Below is a small trained network, with its code and all its weights. Each question gives an input and a target symbol and asks what happens when units are switched off, that is, made to give their printed mean instead of their output.

import numpy as np


def w(rows, s, z=0):
    codes = np.array(rows[::2]) - 128.0
    scale = np.full(codes.shape[1], s)
    scale[-1] = z or s
    return codes * scale


def norm(h):
    return h / np.sqrt((h * h).mean(-1, keepdims=True) + 1e-5)


def f(y):
    return y / 2 * (1 + np.tanh(0.7978845608 * (y + 0.044715 * y**3)))


def softmax(a):
    e = np.exp(a - a.max(-1, keepdims=True))
    return e / e.sum(-1, keepdims=True)


def log_softmax(a):
    a = a - a.max(-1, keepdims=True)
    return a - np.log(np.exp(a).sum(-1, keepdims=True))


def net(x, mask):
    ids = ['ΔΘΛΣαβγεητφω'.index(c) for c in x.split()]
    T = len(ids)
    res = E[ids] + P[:T]
    u = 0
    for l in range(2):
        q, k, v = (norm(res) @ M[l].T for M in (Q, K, V))
        z = softmax(np.where(np.tri(T) > 0, q @ k.T / 2**0.5, -1e9)) @ v
        res = res + np.where(mask[u], z, O[l][:, -1]) @ O[l][:, :-1]
        u += 1
        y = f(norm(res) @ A[l][:, :-1].T + A[l][:, -1])
        res = res + np.where(mask[u : u + 12], y, B[l][:, -1]) @ B[l][:, :-1]
        u += 12
    return log_softmax(norm(res)[-1] @ U[:, :-1].T + U[:, -1])


Q, K, V, O, A, B = {}, {}, {}, {}, {}, {}
E = w([
[103,157,110,148,97,112,111,104,103,179,170],'Δ',
[91,89,110,140,94,228,221,216,109,54,146],'Θ',
[101,102,178,138,170,141,74,86,133,52,122],'Λ',
[177,195,171,107,199,110,83,104,47,174,88],'Σ',
[137,29,162,161,118,136,28,99,73,93,150],'α',
[101,95,128,176,46,193,109,60,145,64,94],'β',
[122,116,177,136,103,174,85,184,141,155,144],'γ',
[63,107,139,175,140,157,116,100,77,97,200],'ε',
[101,112,162,138,182,91,78,71,102,158,186],'η',
[82,51,125,162,102,144,113,42,196,101,172],'τ',
[26,131,175,167,135,155,120,147,199,151,252],'φ',
[91,93,96,159,134,199,124,135,88,151,153],'ω',
],0.0039)
P = w([
[196,197,92,120,109,85,132,150,141,63,85],'0',
[83,146,101,182,154,110,181,248,131,182,78],'1',
[203,77,138,131,87,100,254,66,42,227,168],'2',
[179,182,88,153,137,170,68,73,123,171,190],'3',
[81,147,144,180,146,111,162,217,135,164,51],'4',
[149,61,199,101,87,153,218,75,51,206,170],'5',
[174,181,92,156,132,158,68,76,121,177,186],'6',
[74,143,157,167,130,101,153,200,149,167,35],'7',
[121,62,240,79,83,173,195,67,65,187,182],'8',
[173,179,93,155,135,160,66,79,128,174,189],'9',
[59,138,166,164,115,106,162,192,156,168,22],'10',
[100,73,235,76,74,189,232,69,117,181,149],'11',
[176,177,86,148,135,155,62,77,130,173,191],'12',
],0.0039)
Q[0] = w([
[82,28,224,108,162,20,254,181,119,92,49],'L0H0',
[124,53,189,185,11,95,118,203,193,178,26],'L0H0',
],0.0044)
K[0] = w([
[60,50,234,140,142,210,130,56,92,254,131],'L0H0',
[79,86,190,188,45,163,67,147,174,220,46],'L0H0',
],0.0045)
V[0] = w([
[106,254,73,188,65,169,102,127,118,177,108],'L0H0',
[179,114,159,147,75,132,48,196,215,194,123],'L0H0',
],0.0025)
O[0] = w([
[65,113,135,24,78,183,101,108,126,137,117,248],'L0H0',
[254,136,223,87,29,206,90,164,199,241,174,95],'L0H0',
],0.0033,0.0012)
A[0] = w([
[98,120,162,187,149,104,126,144,141,56,63,120],'L0N0',
[117,83,59,138,132,164,176,226,69,126,119,176],'L0N1',
[106,107,123,68,151,171,87,159,34,193,180,127],'L0N2',
[99,101,116,125,207,112,135,198,180,197,128,87],'L0N3',
[188,255,118,132,90,123,106,69,162,83,140,126],'L0N4',
[162,36,211,165,131,163,62,56,90,107,127,254],'L0N5',
[125,155,162,147,119,85,174,114,112,206,225,254],'L0N6',
[118,81,110,175,141,120,146,37,128,191,211,1],'L0N7',
[198,128,59,84,51,180,137,60,67,134,149,65],'L0N8',
[107,133,95,150,56,114,121,189,132,165,113,138],'L0N9',
[169,218,114,34,164,77,89,74,65,180,121,199],'L0N10',
[187,64,165,5,149,154,218,22,96,120,102,11],'L0N11',
],0.0035,0.00069)
B[0] = w([
[118,61,138,91,94,176,105,170,124,227,82,150],'L0N0',
[173,135,161,121,177,134,40,100,116,228,98,154],'L0N1',
[132,108,145,130,127,74,172,12,193,83,70,198],'L0N2',
[137,188,181,79,175,151,235,148,98,138,64,138],'L0N3',
[178,61,134,110,254,132,141,133,75,209,162,150],'L0N4',
[117,168,93,98,103,143,243,182,113,198,117,254],'L0N5',
[182,41,117,65,128,170,144,118,57,72,50,209],'L0N6',
[178,181,176,132,142,161,117,231,124,131,63,221],'L0N7',
[78,157,235,75,209,51,104,181,171,109,146,194],'L0N8',
[127,150,80,114,137,174,215,42,61,143,143,145],'L0N9',
[43,110,110,188,40,180,157,186,198,100,170,170],'L0N10',
[58,32,220,43,84,202,132,45,155,124,159,185],'L0N11',
],0.0031,0.0032)
Q[1] = w([
[199,177,117,110,161,184,7,72,121,112,228],'L1H0',
[133,153,139,173,175,194,3,129,138,127,224],'L1H0',
],0.0051)
K[1] = w([
[204,184,16,37,139,25,58,170,190,3,129],'L1H0',
[142,169,69,101,150,31,79,228,170,30,122],'L1H0',
],0.0039)
V[1] = w([
[230,59,142,39,147,187,106,24,151,49,6],'L1H0',
[131,232,164,79,55,201,150,216,17,73,32],'L1H0',
],0.0021)
O[1] = w([
[140,229,17,92,124,51,166,131,88,253,166,192],'L1H0',
[138,226,167,125,114,21,60,157,120,53,245,250],'L1H0',
],0.004,0.0013)
A[1] = w([
[100,124,70,200,132,168,69,93,173,142,211,165],'L1N0',
[167,164,75,178,183,103,103,182,108,173,211,143],'L1N1',
[144,32,170,83,69,207,172,56,96,131,111,133],'L1N2',
[155,97,219,3,175,99,163,208,147,179,122,109],'L1N3',
[115,23,93,172,170,153,162,81,150,92,71,100],'L1N4',
[150,157,29,173,170,156,202,201,116,177,124,31],'L1N5',
[89,106,125,199,111,163,66,168,161,25,103,61],'L1N6',
[134,141,182,123,160,161,164,110,73,139,144,174],'L1N7',
[105,172,44,67,114,131,152,21,106,157,191,7],'L1N8',
[127,88,110,195,123,120,207,162,207,164,110,55],'L1N9',
[143,159,152,123,124,120,100,157,126,27,210,143],'L1N10',
[208,119,154,186,176,213,106,124,149,84,131,31],'L1N11',
],0.0044,0.0018)
B[1] = w([
[164,152,102,104,117,121,154,134,51,59,5,153],'L1N0',
[84,69,167,138,70,167,197,145,143,102,122,160],'L1N1',
[81,170,114,80,236,36,223,119,112,53,112,255],'L1N2',
[126,114,57,69,97,140,120,67,96,71,103,200],'L1N3',
[142,212,217,139,82,218,103,210,93,192,205,141],'L1N4',
[154,135,112,147,125,113,114,107,248,47,159,154],'L1N5',
[118,138,69,122,93,119,130,34,156,169,181,143],'L1N6',
[191,67,95,80,103,70,133,95,162,150,163,197],'L1N7',
[80,77,130,104,157,100,3,196,170,152,147,153],'L1N8',
[109,136,158,136,147,45,45,19,116,159,50,132],'L1N9',
[144,154,154,142,173,125,141,112,156,197,9,140],'L1N10',
[117,77,91,158,74,20,85,154,94,176,175,140],'L1N11',
],0.0037,0.0051)
U = w([
[116,82,80,192,97,156,165,183,215,47,139,206],'Δ',
[63,76,114,85,166,158,32,190,120,107,40,89],'Θ',
[88,179,53,101,114,70,110,185,169,196,225,81],'Λ',
[156,254,196,182,176,84,149,206,102,81,96,71],'Σ',
[149,137,169,190,126,46,60,34,195,118,126,179],'α',
[221,158,200,50,52,203,97,140,146,161,127,54],'β',
[29,110,205,76,124,170,187,75,164,79,174,149],'γ',
[179,16,144,176,46,71,163,180,102,180,100,4],'ε',
[101,195,22,178,69,185,123,57,57,102,117,116],'η',
[151,116,83,80,170,27,198,102,59,96,111,215],'τ',
[79,87,194,203,149,176,139,166,55,191,196,162],'φ',
[173,136,82,144,226,196,170,113,169,224,99,98],'ω',
],0.005,0.0013)

Each question gives the input, a string of symbols that net reads in full, and the target symbol t.
The units are the heads (2 rows each of Q, K, V and O) and the neurons (one row each of A and B). Each row of codes is followed by its name. A weight is (code - 128) times the scale printed after its matrix; where a second scale follows, it is the last column's (O, A, B and U).
mask holds one flag per unit, layer by layer, with each layer's heads first. A switched-off unit (its flag False) gives its mean, the last column of its rows in O or B, instead of its output. The means were averaged over made-up inputs and are rounded, as every weight is.
A unit's drop is (log p(t) with every unit on - log p(t) with that unit switched off) / (log p(t) with every unit on - log p(t) with every unit switched off).
The circuit of an input: a set's keep is (log p(t) with only the set's units on - log p(t) with every unit switched off) / (log p(t) with every unit on - log p(t) with every unit switched off). Starting from the 12 units with the biggest drops (on a tie, the unit counted first), units are removed one at a time, each time the one whose removal leaves the highest keep (on an exact tie, the one counted first), for as long as the keep stays at least 0.8.
units of the circuit, in order: the units of the circuit, biggest drop first
unit that matters most: the unit with the biggest drop
k most important neurons: the k neurons with the biggest drops, biggest first
top k neurons in layer l: the k neurons of layer l with the biggest drops, biggest first
input φ Δ γ τ η φ, target τ: units of the circuit, in order : [L0N6, L1N2, L1N3]
input β η α η Σ β ω β α ω, target Λ: units of the circuit, in order : [L1H0, L1N8]
input ε α τ α β ω Θ φ α φ γ Σ γ, target η: top 2 neurons in layer 0 : [L0N6, L0N7]
input β β ε Θ τ γ Θ φ Θ φ η Σ η, target Λ: units of the circuit, in order : [L1H0, L1N8, L0N10]
input γ ω Δ τ, target β: unit that matters most : L0H0
input Λ Θ α Λ φ β Σ ε, target φ: top 2 neurons in layer 1 : [L1N2, L1N3]
input Λ Θ Θ β Λ β η τ, target α: units of the circuit, in order : [L1N9, L0N11, L1N2]
input Σ ε γ γ, target α: 2 most important neurons : [L0N10, L0N6]
input Δ τ ω Σ γ Λ ε, target γ: 2 most important neurons : [L0N10, L0N4]
input τ φ Δ Λ Θ Λ α η τ ω β γ, target τ: units of the circuit, in order : [L1N2, L1N3]
input α α Σ τ Δ ε Δ φ γ η, target ε: top 3 neurons in layer 1 : [L1N11, L1N2, L1N1]
input γ Θ β Λ, target β: 2 most important neurons : [L1N2, L0N5]
input τ Θ η α, target ω: top 3 neurons in layer 0 : [L0N4, L0N5, L0N6]
input γ Λ φ ω Δ, target Λ: top neuron in layer 0 : [L0N6]
input Σ Θ Θ τ Λ Θ β ε τ τ γ, target β: top 2 neurons in layer 0 : [L0N11, L0N10]
input Θ α α α, target Σ: 2 most important neurons : [L0N5, L1N10]
input γ γ Δ φ ω Σ τ τ, target α: 2 most important neurons : [L1N9, L0N11]
input τ φ β β Λ Θ Σ τ ω τ, target ω: 2 most important neurons : [L0N4, L0N6]
input τ τ Θ η Λ ω α Λ Δ β Δ ω Θ, target ω: 4 most important neurons : [L0N1, L0N4, L0N6, L1N4]
input Δ β ε ω, target γ: 2 most important neurons : [L0N10, L0N4]
input Θ ε γ Δ Θ Δ Θ β β Θ φ Θ η, target Σ: most important neuron : [L1N10]
input β ω Θ τ φ Σ β τ φ γ Σ Θ Θ, target Λ: top 2 neurons in layer 0 : [L0N4, L0N1]
input ω β α φ Λ, target Θ: top 3 neurons in layer 0 : [L0N0, L0N10, L0N2]
input Σ Θ φ Δ, target α: 3 most important neurons : [L0N10, L0N6, L1N6]
input η η Δ τ β ε ω τ φ β, target φ: 2 most important neurons : [L1N4, L0N4]
input φ η ω β, target τ: 2 most important neurons : [L0N4, L0N5]
